Below are the code and all the weights of a small trained network. Each question names an input and a class and asks about switching units off, where a switched-off unit gives its printed mean instead of its output.

import numpy as np


def w(rows, s, z=0):
    codes = np.array(rows[::2]) - 128.0
    scale = np.full(codes.shape[1], s)
    scale[-1] = z or s
    return codes * scale


def norm(h):
    return h / np.sqrt((h * h).mean(-1, keepdims=True) + 1e-5)


def f(y):
    return np.maximum(y, 0)


def log_softmax(a):
    a = a - a.max(-1, keepdims=True)
    return a - np.log(np.exp(a).sum(-1, keepdims=True))


def net(x, mask):
    res = np.array(x, float).reshape(1, 4) / 4 @ E
    u = 0
    for l in range(2):
        y = f(norm(res) @ A[l][:, :-1].T + A[l][:, -1])
        res = res + np.where(mask[u : u + 14], y, B[l][:, -1]) @ B[l][:, :-1]
        u += 14
    return log_softmax(norm(res)[-1] @ U[:, :-1].T + U[:, -1])


A, B = {}, {}
E = w([
[129,117,67,225],'x0',
[149,91,236,194],'x1',
[178,255,163,153],'x2',
[2,164,154,169],'x3',
],0.0068)
A[0] = w([
[139,98,178,90,83],'L0N1',
[141,153,105,189,130],'L0N2',
[111,46,150,142,159],'L0N3',
[250,127,80,95,86],'L0N4',
[131,82,83,198,147],'L0N5',
[147,184,201,89,99],'L0N6',
[106,169,68,87,169],'L0N7',
[133,104,99,189,68],'L0N8',
[139,124,100,207,55],'L0N9',
[234,82,158,138,96],'L0N10',
[123,114,136,80,85],'L0N11',
[168,169,120,176,187],'L0N12',
[120,135,160,78,2],'L0N13',
[177,119,119,127,79],'L0N14',
],0.015,0.006)
B[0] = w([
[138,162,7,94,165],'L0N1',
[113,149,76,94,188],'L0N2',
[154,147,93,128,223],'L0N3',
[81,54,127,120,253],'L0N4',
[119,146,67,99,225],'L0N5',
[149,131,51,91,199],'L0N6',
[142,94,132,167,231],'L0N7',
[155,145,44,105,169],'L0N8',
[116,163,71,93,172],'L0N9',
[64,82,146,144,230],'L0N10',
[188,191,111,84,155],'L0N11',
[142,91,65,122,219],'L0N12',
[146,176,87,43,137],'L0N13',
[116,84,90,68,162],'L0N14',
],0.013,0.0069)
A[1] = w([
[63,177,109,148,85],'L1N1',
[118,126,115,187,60],'L1N2',
[210,56,71,151,170],'L1N3',
[152,100,54,147,145],'L1N4',
[110,157,62,173,93],'L1N5',
[124,121,253,158,3],'L1N6',
[131,82,97,142,111],'L1N7',
[96,190,127,137,171],'L1N8',
[78,151,162,144,214],'L1N9',
[170,92,169,80,155],'L1N10',
[110,130,97,217,106],'L1N11',
[92,147,60,171,103],'L1N12',
[143,112,120,192,164],'L1N13',
[151,212,143,206,32],'L1N14',
],0.015,0.0054)
B[1] = w([
[20,78,104,67,157],'L1N1',
[183,109,58,154,133],'L1N2',
[75,208,212,138,242],'L1N3',
[183,187,190,168,254],'L1N4',
[123,102,189,98,198],'L1N5',
[149,100,132,165,128],'L1N6',
[174,189,202,129,188],'L1N7',
[144,2,165,141,155],'L1N8',
[132,59,141,165,139],'L1N9',
[109,56,78,210,143],'L1N10',
[193,67,75,99,157],'L1N11',
[164,95,219,110,213],'L1N12',
[138,130,65,135,143],'L1N13',
[204,84,217,120,131],'L1N14',
],0.0097,0.013)
U = w([
[97,2,137,74,214],'0',
[190,136,9,26,221],'1',
[185,114,215,142,199],'2',
[168,143,187,91,201],'3',
[128,149,141,131,95],'4',
[38,155,27,239,2],'5',
[32,155,37,183,2],'6',
[83,127,34,171,2],'7',
],0.014,0.0086)

Each question gives the input, the list of numbers given to net, and the class t.
The units are the neurons (one row each of A and B). Each row of codes is followed by its name. A weight is (code - 128) times the scale printed after its matrix; where a second scale follows, it is the last column's (A, B and U).
mask holds one flag per neuron, layer by layer. A switched-off neuron (its flag False) gives its mean, the last column of its row in B, instead of its output. The means were averaged over made-up inputs and are rounded, as every weight is.
A unit's drop is (log p(t) with every unit on - log p(t) with that unit switched off) / (log p(t) with every unit on - log p(t) with every unit switched off).
The circuit of an input: a set's keep is (log p(t) with only the set's units on - log p(t) with every unit switched off) / (log p(t) with every unit on - log p(t) with every unit switched off). Starting from the 12 units with the biggest drops (on a tie, the unit counted first), units are removed one at a time, each time the one whose removal leaves the highest keep (on an exact tie, the one counted first), for as long as the keep stays at least 0.8.
units of the circuit, in order: the units of the circuit, biggest drop first
most important unit: the unit with the biggest drop
k most important neurons: the k neurons with the biggest drops, biggest first
drop of u: that unit's drop, to one decimal
input [-3,-8,2,-5], class 2: most important unit : L0N7
input [-3,-7,-3,-6], class 2: units of the circuit, in order : L0N7, L1N3, L0N5
input [7,-4,-7,0], class 1: 3 most important neurons : L0N5, L0N8, L0N9
input [-5,0,-8,6], class 3: units of the circuit, in order : L0N10, L0N4
input [7,3,-5,5], class 1: 2 most important neurons : L0N5, L0N8
input [8,8,0,-8], class 0: 2 most important neurons : L0N10, L0N4
input [6,4,5,-8], class 0: units of the circuit, in order : L0N4, L0N10
input [1,3,5,6], class 0: units of the circuit, in order : L1N1, L1N3
input [-3,3,4,-4], class 0: units of the circuit, in order : L0N10, L0N4
input [-7,2,4,-6], class 1: 2 most important neurons : L0N6, L0N1
input [-6,-3,-7,-1], class 3: units of the circuit, in order : L0N5, L1N3, L0N14, L1N1
input [6,-8,-5,-8], class 0: 3 most important neurons : L0N4, L0N14, L0N5
input [6,8,-8,6], class 2: 2 most important neurons : L0N3, L0N10
input [-3,-5,-2,-5], class 0: units of the circuit, in order : L0N4
input [-5,4,0,-4], class 1: 2 most important neurons : L0N1, L0N6
input [-7,3,5,8], class 0: 3 most important neurons : L1N8, L1N4, L1N3
input [-5,-8,-8,-5], class 2: 3 most important neurons : L0N7, L0N5, L1N3
input [5,5,-4,4], class 1: 4 most important neurons : L0N5, L0N8, L0N9, L0N3
input [5,-3,-8,-4], class 3: 2 most important neurons : L1N3, L0N5
input [-8,7,-4,0], class 1: most important unit : L0N1
input [-1,-4,0,-4], class 0: drop of L1N4 : 0.1
input [0,-3,1,-4], class 0: drop of L0N4 : 1.3
input [5,8,6,8], class 0: drop of L1N1 : 0.2
